Here is a tiny trained network, its code and every weight. The questions are about switching its units off for an input and a class, where a switched-off unit gives its printed mean instead of its output.

import numpy as np


def w(rows, s, z=0):
    codes = np.array(rows[::2]) - 128.0
    scale = np.full(codes.shape[1], s)
    scale[-1] = z or s
    return codes * scale


def f(y):
    return np.maximum(y, 0)


def log_softmax(a):
    a = a - a.max(-1, keepdims=True)
    return a - np.log(np.exp(a).sum(-1, keepdims=True))


def net(x, mask):
    res = np.array(x, float).reshape(1, 7) / 4 @ E
    y = f(res @ A[0][:, :-1].T + A[0][:, -1])
    res = res + np.where(mask, y, B[0][:, -1]) @ B[0][:, :-1]
    return log_softmax(res[-1] @ U[:, :-1].T + U[:, -1])


A, B = {}, {}
E = w([
[98,76,111,153,141,118,149,194,132,116,11,185],'x0',
[121,119,137,134,135,124,134,119,134,135,133,131],'x1',
[140,117,154,130,122,125,126,148,128,139,132,138],'x2',
[156,49,48,111,68,112,140,90,87,166,127,104],'x3',
[134,149,103,134,122,116,126,99,149,118,107,119],'x4',
[131,120,161,112,111,111,111,149,123,147,126,146],'x5',
[167,178,82,157,174,47,154,135,71,196,168,175],'x6',
],0.011)
A[0] = w([
[104,254,194,153,206,111,108,163,157,104,153,125,208],'n0',
[153,155,164,87,84,144,108,139,111,108,123,173,118],'n1',
[125,89,173,119,47,198,93,67,118,116,111,59,3],'n2',
[170,80,99,123,95,130,158,109,127,172,150,127,165],'n3',
[146,82,114,151,136,102,197,118,69,123,50,191,210],'n4',
[152,179,129,159,166,123,129,117,61,178,82,144,96],'n5',
[90,121,160,112,94,130,123,156,138,92,111,153,132],'n6',
[142,58,170,100,85,227,56,72,132,72,104,75,157],'n7',
[88,73,60,212,131,118,118,184,110,124,57,197,74],'n8',
[136,117,83,144,151,90,148,93,139,190,153,97,109],'n9',
[56,114,179,157,133,177,155,183,170,99,48,131,163],'n10',
[168,134,107,104,99,91,155,102,100,179,207,119,121],'n11',
[158,130,94,134,130,181,146,130,144,186,85,181,75],'n12',
[135,205,180,79,90,167,121,79,152,137,210,78,146],'n13',
[124,25,78,110,63,100,157,113,110,129,110,99,178],'n14',
[174,173,103,134,204,54,172,161,78,100,129,197,3],'n15',
[88,142,182,116,154,162,120,122,115,84,44,155,156],'n16',
[134,188,104,171,207,82,144,128,84,189,117,200,151],'n17',
[114,118,143,143,119,160,100,121,134,81,71,112,142],'n18',
[139,99,116,148,121,63,120,123,96,129,106,143,68],'n19',
[200,158,90,131,111,77,112,73,40,242,204,108,131],'n20',
],0.0067)
B[0] = w([
[170,117,150,28,83,136,160,78,196,195,197,68,248],'n0',
[166,114,103,126,117,156,127,129,106,104,124,138,147],'n1',
[209,185,206,160,239,95,206,144,24,217,169,116,181],'n2',
[96,150,151,165,154,99,61,184,104,62,129,135,192],'n3',
[145,91,111,59,73,180,144,84,225,111,110,102,214],'n4',
[116,112,161,73,114,94,145,77,107,151,153,105,162],'n5',
[123,154,80,138,87,140,127,156,130,117,103,145,171],'n6',
[172,86,164,59,142,106,175,110,146,180,202,39,255],'n7',
[211,105,185,58,152,107,207,109,109,227,204,76,187],'n8',
[142,118,121,182,175,106,112,141,129,102,147,133,173],'n9',
[51,120,58,189,104,183,60,125,154,36,54,189,231],'n10',
[87,105,111,197,142,146,60,184,111,65,57,188,203],'n11',
[145,200,165,112,149,132,132,104,129,133,163,132,140],'n12',
[188,115,155,41,135,111,192,106,116,214,171,77,232],'n13',
[254,196,199,91,188,57,200,92,79,234,217,100,226],'n14',
[154,54,67,10,51,114,162,73,217,153,182,69,167],'n15',
[71,107,80,161,145,163,77,162,89,74,88,169,201],'n16',
[160,163,135,108,127,26,161,128,106,202,190,93,213],'n17',
[95,142,107,104,77,161,76,121,113,73,98,135,187],'n18',
[137,178,110,146,156,98,102,142,107,122,129,153,145],'n19',
[60,145,111,238,146,159,54,254,92,88,23,153,253],'n20',
],0.0059,0.01)
U = w([
[143,64,109,45,93,122,159,125,196,134,163,102,57],'0',
[170,192,153,121,167,66,177,144,88,163,170,119,135],'1',
[50,121,70,254,128,149,44,176,128,46,66,179,255],'2',
],0.0084,0.00096)

Each question gives the input, the list of numbers given to net, and the class t.
The units are the neurons (one row each of A and B). Each row of codes is followed by its name. A weight is (code - 128) times the scale printed after its matrix; where a second scale follows, it is the last column's (A, B and U).
mask holds one flag per neuron, in row order. A switched-off neuron (its flag False) gives its mean, the last column of its row in B, instead of its output. The means were averaged over made-up inputs and are rounded, as every weight is.
A unit's drop is (log p(t) with every unit on - log p(t) with that unit switched off) / (log p(t) with every unit on - log p(t) with every unit switched off).
The circuit of an input: a set's keep is (log p(t) with only the set's units on - log p(t) with every unit switched off) / (log p(t) with every unit on - log p(t) with every unit switched off). Starting from the 12 units with the biggest drops (on a tie, the unit counted first), units are removed one at a time, each time the one whose removal leaves the highest keep (on an exact tie, the one counted first), for as long as the keep stays at least 0.8.
units of the circuit, in order: the units of the circuit, biggest drop first
unit that matters most: the unit with the biggest drop
top k neurons: the k neurons with the biggest drops, biggest first
drop when u is switched off: that unit's drop, to one decimal
input [2,0,6,0,3,-5,-5], class 2: unit that matters most -> n0
input [8,-2,4,-1,6,5,-6], class 2: top 3 neurons -> (n10 n16 n0)
input [-1,-8,-5,7,2,-6,-8], class 1: units of the circuit, in order -> (n2 n14)
input [5,-1,-8,-1,-3,-3,5], class 0: top 2 neurons -> (n4 n15)
input [-7,-2,7,1,2,5,-3], class 1: units of the circuit, in order -> (n2 n4)
input [-2,-6,-7,1,1,1,-4], class 1: units of the circuit, in order -> (n4 n2)
input [0,8,0,4,-6,-2,-7], class 1: units of the circuit, in order -> (n2 n14)
input [5,2,-4,-3,-3,5,6], class 0: units of the circuit, in order -> (n15 n4)
input [-2,7,2,-3,7,-1,0], class 0: top 2 neurons -> (n14 n2)
input [5,6,-5,-4,6,-2,6], class 0: top 2 neurons -> (n15 n4)
input [3,-1,-8,-6,8,-5,5], class 0: units of the circuit, in order -> (n15 n0)
input [-2,0,1,1,3,4,-7], class 1: top 4 neurons -> (n2 n4 n0 n15)
input [2,-1,1,-7,3,-1,2], class 0: units of the circuit, in order -> (n0 n14)
input [-8,7,7,6,-4,2,4], class 2: top neuron -> (n20)
input [-1,-4,3,7,2,2,-6], class 1: units of the circuit, in order -> (n2 n14)
input [-1,-4,-2,7,4,-3,-3], class 1: units of the circuit, in order -> (n14 n2)
input [-7,0,-1,1,1,-8,5], class 2: top 3 neurons -> (n20 n11 n14)
input [8,5,2,-8,-1,-1,2], class 0: top 3 neurons -> (n0 n8 n20)
input [-7,-8,6,2,-3,0,-4], class 1: drop when n2 is switched off -> 0.3
input [-7,2,-1,7,2,5,1], class 2: units of the circuit, in order -> (n20)
input [-3,-4,-4,1,-1,-2,-5], class 1: drop when n7 is switched off -> -0.1
input [4,-7,-4,-7,3,6,-4], class 2: drop when n8 is switched off -> 0.0
input [2,7,3,-7,0,-2,-4], class 2: drop when n10 is switched off -> 0.3
